Below are the code and all the weights of a small trained network. Each question names an input and a class and asks about switching units off, where a switched-off unit gives its printed mean instead of its output.

import numpy as np


def w(rows, s, z=0):
    codes = np.array(rows[::2]) - 128.0
    scale = np.full(codes.shape[1], s)
    scale[-1] = z or s
    return codes * scale


def norm(h):
    return h / np.sqrt((h * h).mean(-1, keepdims=True) + 1e-5)


def f(y):
    return np.maximum(y, 0)


def log_softmax(a):
    a = a - a.max(-1, keepdims=True)
    return a - np.log(np.exp(a).sum(-1, keepdims=True))


def net(x, mask):
    res = np.array(x, float).reshape(1, 2) / 4 @ E
    u = 0
    for l in range(3):
        y = f(norm(res) @ A[l][:, :-1].T + A[l][:, -1])
        res = res + np.where(mask[u : u + 11], y, B[l][:, -1]) @ B[l][:, :-1]
        u += 11
    return log_softmax(norm(res)[-1] @ U[:, :-1].T + U[:, -1])


A, B = {}, {}
E = w([
[88,58,253,36,163],'x0',
[131,223,133,88,62],'x1',
],0.0061)
A[0] = w([
[131,37,156,194,122,205],'0.n0',
[112,110,127,151,173,163],'0.n1',
[230,120,101,113,126,107],'0.n2',
[142,77,114,180,183,17],'0.n3',
[249,163,96,149,82,115],'0.n4',
[158,69,150,111,107,121],'0.n5',
[55,172,107,132,173,97],'0.n6',
[131,180,83,185,122,204],'0.n7',
[66,2,121,58,111,164],'0.n8',
[136,199,188,107,81,142],'0.n9',
[157,197,126,43,131,6],'0.n10',
],0.0053,0.0024)
B[0] = w([
[145,196,118,36,124,223],'0.n0',
[139,248,157,145,142,176],'0.n1',
[61,142,196,150,143,159],'0.n2',
[112,165,137,138,255,172],'0.n3',
[118,103,219,131,118,227],'0.n4',
[169,167,101,151,136,169],'0.n5',
[77,120,106,111,137,131],'0.n6',
[66,96,178,64,128,255],'0.n7',
[220,123,67,168,79,247],'0.n8',
[140,144,89,77,249,223],'0.n9',
[119,217,105,99,131,169],'0.n10',
],0.0044,0.0037)
A[1] = w([
[91,221,151,46,193,215],'1.n0',
[178,125,80,250,153,202],'1.n1',
[158,203,76,164,146,125],'1.n2',
[101,192,125,139,66,134],'1.n3',
[114,150,86,156,130,84],'1.n4',
[134,61,78,184,182,38],'1.n5',
[116,169,60,254,84,87],'1.n6',
[194,50,54,105,152,197],'1.n7',
[43,109,202,132,145,133],'1.n8',
[161,134,177,87,120,55],'1.n9',
[156,103,195,142,78,6],'1.n10',
],0.0062,0.0014)
B[1] = w([
[116,79,115,236,120,254],'1.n0',
[73,148,188,18,69,189],'1.n1',
[161,47,128,92,100,191],'1.n2',
[103,111,143,63,195,177],'1.n3',
[139,122,88,107,95,153],'1.n4',
[110,198,164,115,161,161],'1.n5',
[10,76,105,94,76,192],'1.n6',
[158,192,158,203,130,167],'1.n7',
[128,117,93,255,129,160],'1.n8',
[101,117,62,82,71,171],'1.n9',
[96,110,95,101,101,138],'1.n10',
],0.0053,0.0067)
A[2] = w([
[199,144,157,124,107,73],'2.n0',
[80,173,104,102,214,223],'2.n1',
[209,139,2,158,79,167],'2.n2',
[130,78,116,95,124,83],'2.n3',
[109,148,157,63,207,174],'2.n4',
[96,85,69,164,123,49],'2.n5',
[124,217,64,104,152,136],'2.n6',
[63,230,151,133,90,249],'2.n7',
[152,41,177,111,159,134],'2.n8',
[160,80,177,133,83,88],'2.n9',
[96,191,76,84,149,135],'2.n10',
],0.0068,0.002)
B[2] = w([
[60,70,129,122,145,142],'2.n0',
[232,156,122,157,102,203],'2.n1',
[54,94,156,246,207,160],'2.n2',
[97,200,107,70,130,155],'2.n3',
[164,206,94,158,124,193],'2.n4',
[66,138,156,105,143,161],'2.n5',
[187,84,218,122,157,174],'2.n6',
[193,118,112,135,194,253],'2.n7',
[113,205,51,80,49,193],'2.n8',
[1,143,82,101,101,167],'2.n9',
[166,150,145,104,144,195],'2.n10',
],0.0054,0.0056)
U = w([
[54,166,85,49,74,181],'0',
[248,203,135,143,191,172],'1',
[64,92,139,248,172,158],'2',
[156,99,190,163,70,9],'3',
[176,52,167,149,91,2],'4',
],0.014,0.007)

Each question gives the input, the list of numbers given to net, and the class t.
The units are the neurons (one row each of A and B). Each row of codes is followed by its name. A weight is (code - 128) times the scale printed after its matrix; where a second scale follows, it is the last column's (A, B and U).
mask holds one flag per neuron, layer by layer. A switched-off neuron (its flag False) gives its mean, the last column of its row in B, instead of its output. The means were averaged over made-up inputs and are rounded, as every weight is.
A unit's drop is (log p(t) with every unit on - log p(t) with that unit switched off) / (log p(t) with every unit on - log p(t) with every unit switched off).
most important unit: the unit with the biggest drop
top k neurons: the k neurons with the biggest drops, biggest first
top k neurons in layer l: the k neurons of layer l with the biggest drops, biggest first
drop when u is switched off: that unit's drop, to one decimal
input [-8,-4], class 0: top neuron : (1.n6)
input [-2,3], class 2: top 2 neurons : (1.n0; 0.n8)
input [-3,1], class 2: top 2 neurons in layer 0 : (0.n8; 0.n7)
input [-8,-6], class 0: top 2 neurons : (1.n6; 1.n1)
input [0,-1], class 2: top 2 neurons : (0.n0; 2.n2)
input [1,3], class 2: top 4 neurons : (1.n0; 1.n1; 0.n0; 0.n7)
input [3,3], class 2: top 4 neurons : (1.n0; 1.n3; 1.n1; 0.n7)
input [-2,4], class 1: top 4 neurons : (1.n3; 1.n6; 0.n8; 0.n10)
input [-3,3], class 2: top 3 neurons : (1.n0; 0.n8; 0.n0)
input [1,-1], class 2: top 2 neurons : (0.n0; 2.n2)
input [3,-2], class 2: top 2 neurons in layer 1 : (1.n7; 1.n1)
input [-2,-4], class 1: top 2 neurons in layer 0 : (0.n3; 0.n4)
input [-4,8], class 1: drop when 1.n3 is switched off : 0.1
input [-4,7], class 1: drop when 1.n3 is switched off : 0.4
input [-1,0], class 2: most important unit : 1.n8
input [-8,-5], class 0: drop when 1.n6 is switched off : 2.1
